Small tables with named rows and columns. After each table, cells are looked up by row and column.

Rarepa =
	Rof	Gok	Tutes
Zil	191	204	194
Basozof	5	9	147
Kal	93	111	182

Basozof, Gok -> 9
Kal, Rof -> 93
Basozof, Rof -> 5
Kal, Gok -> 111
Zil, Tutes -> 194
Kal, Tutes -> 182
Zil, Gok -> 204
Basozof, Tutes -> 147
Zil, Rof -> 191

Vivodo.tsv
	Buvop	Zib	Donuvuf
Bimi	49	49	27
Zeve	18	20	56
Lin	51	54	25
Tibome	10	11	66
Sok	8	6	68
Meb	47	48	29
Tekop	63	61	16
Vusir	42	41	34
Neroma	46	45	32
Rir	59	60	20
Tuzug	79	77	1
Kilok	48	47	30

Tuzug, Buvop => 79
Tuzug, Zib => 77
Vusir, Zib => 41
Sok, Buvop => 8
Tekop, Zib => 61
Lin, Donuvuf => 25
Bimi, Zib => 49

Table Pode
,Nitefi,Saf,Lela,Peb,Zok,Suv,Kuro
Nema,1093,7155,8012,1310,1524,2343,3002
Mabidi,7530,3164,2383,9005,7029,9416,8511
Leri,6970,8282,5149,1910,5053,5925,486
Voga,7566,4337,2528,3878,7619,6415,7798
Lazade,3793,2880,2128,9334,7137,5819,6820
Mit,4158,7709,7936,1921,995,1612,1776
Tegat,6434,8516,7713,986,1167,3786,1862
Mem,3434,1281,1934,7771,7734,4455,8143
Dibi,2447,7999,7049,2979,1385,1129,1434
Fum,7312,3700,3410,5012,7795,9246,7209

Leri, Kuro: 486
Mit, Peb: 1921
Lazade, Peb: 9334
Fum, Peb: 5012
Dibi, Zok: 1385
Leri, Saf: 8282
Nema, Nitefi: 1093
Lazade, Suv: 5819
Mabidi, Zok: 7029
Lazade, Saf: 2880
Lazade, Lela: 2128
Mit, Kuro: 1776
Tegat, Suv: 3786
Tegat, Saf: 8516
Fum, Saf: 3700
Tegat, Nitefi: 6434

Pimazad:
	Rekuna	Vafale	Puf	Gazegom	Lomivuz	Dotanoz
Vuvek	147	106	152	228	73	165
Raro	179	152	157	252	84	185
Nofakor	171	148	144	247	23	183
Nubanol	95	130	154	178	85	165
Guv	122	119	154	163	71	109
Teg	194	155	77	235	34	178
Nonaned	174	144	163	253	32	171

What is the Rekuna of Vuvek in Pimazad? 147
What is the Dotanoz of Guv in Pimazad? 109
What is the Puf of Raro in Pimazad? 157
What is the Vafale of Raro in Pimazad? 152
What is the Dotanoz of Nonaned in Pimazad? 171
What is the Gazegom of Nofakor in Pimazad? 247
What is the Lomivuz of Guv in Pimazad? 71
What is the Dotanoz of Nofakor in Pimazad? 183
What is the Gazegom of Teg in Pimazad? 235
What is the Puf of Nubanol in Pimazad? 154
What is the Rekuna of Nubanol in Pimazad? 95
What is the Lomivuz of Nubanol in Pimazad? 85
What is the Gazegom of Nonaned in Pimazad? 253
What is the Gazegom of Raro in Pimazad? 252

Suduva:
	Fatebal	Vimufu	Vev	Mebiv
Nus	76	81	47	30
Rafusob	21	24	76	35
Vekop	29	18	66	80
Gur	81	35	22	82
Kip	21	18	78	76
Lidubos	90	77	35	25
Zep	26	22	53	77
Ralamil	79	50	20	79
Tas	24	21	67	75
Rup	82	71	34	47
Veg	84	80	28	36

Vimufu of Ralamil = 50
Mebiv of Nus = 30
Mebiv of Rup = 47
Vimufu of Lidubos = 77
Vev of Veg = 28
Vev of Kip = 78
Vev of Tas = 67
Vev of Lidubos = 35
Mebiv of Rafusob = 35
Fatebal of Lidubos = 90
Vev of Rafusob = 76
Vev of Nus = 47
Vimufu of Veg = 80
Fatebal of Vekop = 29
Mebiv of Ralamil = 79

Table Vir
         Bomeva  Fopem  Nusif  Desiga  Telama
Kebudar    42.9   44.0   81.6    27.9    68.2
Nobizub    42.9   61.4   55.1    42.8    38.0
Dag        38.3   47.8   68.9    39.8    59.9
Moz        43.0   47.8   45.4    47.0    48.5
Molek      42.9   47.8   52.4    45.0    48.5
Dob        42.9   47.8   55.1    45.0    48.5
Kag        49.7   49.0   20.1    65.8    31.2
Veg        42.9   47.8   76.0    45.0    48.5

Veg, Bomeva -> 42.9
Dob, Bomeva -> 42.9
Kebudar, Desiga -> 27.9
Dag, Bomeva -> 38.3
Nobizub, Bomeva -> 42.9
Dag, Nusif -> 68.9
Dag, Fopem -> 47.8
Molek, Desiga -> 45.0
Dob, Telama -> 48.5
Kebudar, Nusif -> 81.6
Kag, Fopem -> 49.0
Molek, Bomeva -> 42.9
Nobizub, Desiga -> 42.8
Dob, Desiga -> 45.0
Kag, Nusif -> 20.1
Kag, Desiga -> 65.8
Moz, Desiga -> 47.0
Dob, Nusif -> 55.1
Kebudar, Bomeva -> 42.9

Gakos =
cols = Lelan, Tusis, Nilena, Zulov, Tapan, Tar, Zumaked, Bazetiz, Nuzegaf
Fiki: [-21.9, -11.1, -16.6, 1.9, -7.3, 0.7, 64.1, -20.5, 2.4]
Nek: [-18.3, 31.4, 20.4, 3.2, 9.2, -38.3, 16.4, -8.4, -26.3]
Regafi: [-21.5, 30.3, 26.5, -3.9, -6.0, -37.6, 13.4, -14.6, -17.9]
Lodib: [29.8, 23.7, 26.3, -26.6, -18.7, -30.4, 17.2, -32.3, 0.3]
Dimosa: [-12.2, 4.0, -9.9, 8.8, 10.3, 40.2, 15.3, -52.8, -11.2]
Dofas: [-28.9, -4.7, -8.4, -8.1, -7.6, -35.3, 5.8, -43.0, 43.8]
Sokul: [-30.5, 3.4, 0.4, -9.9, -13.5, -35.6, 7.8, -44.1, 24.5]

Lodib, Tapan -> -18.7
Lodib, Nilena -> 26.3
Lodib, Tusis -> 23.7
Dimosa, Zumaked -> 15.3
Nek, Lelan -> -18.3
Nek, Zumaked -> 16.4
Sokul, Nilena -> 0.4
Dimosa, Tusis -> 4.0

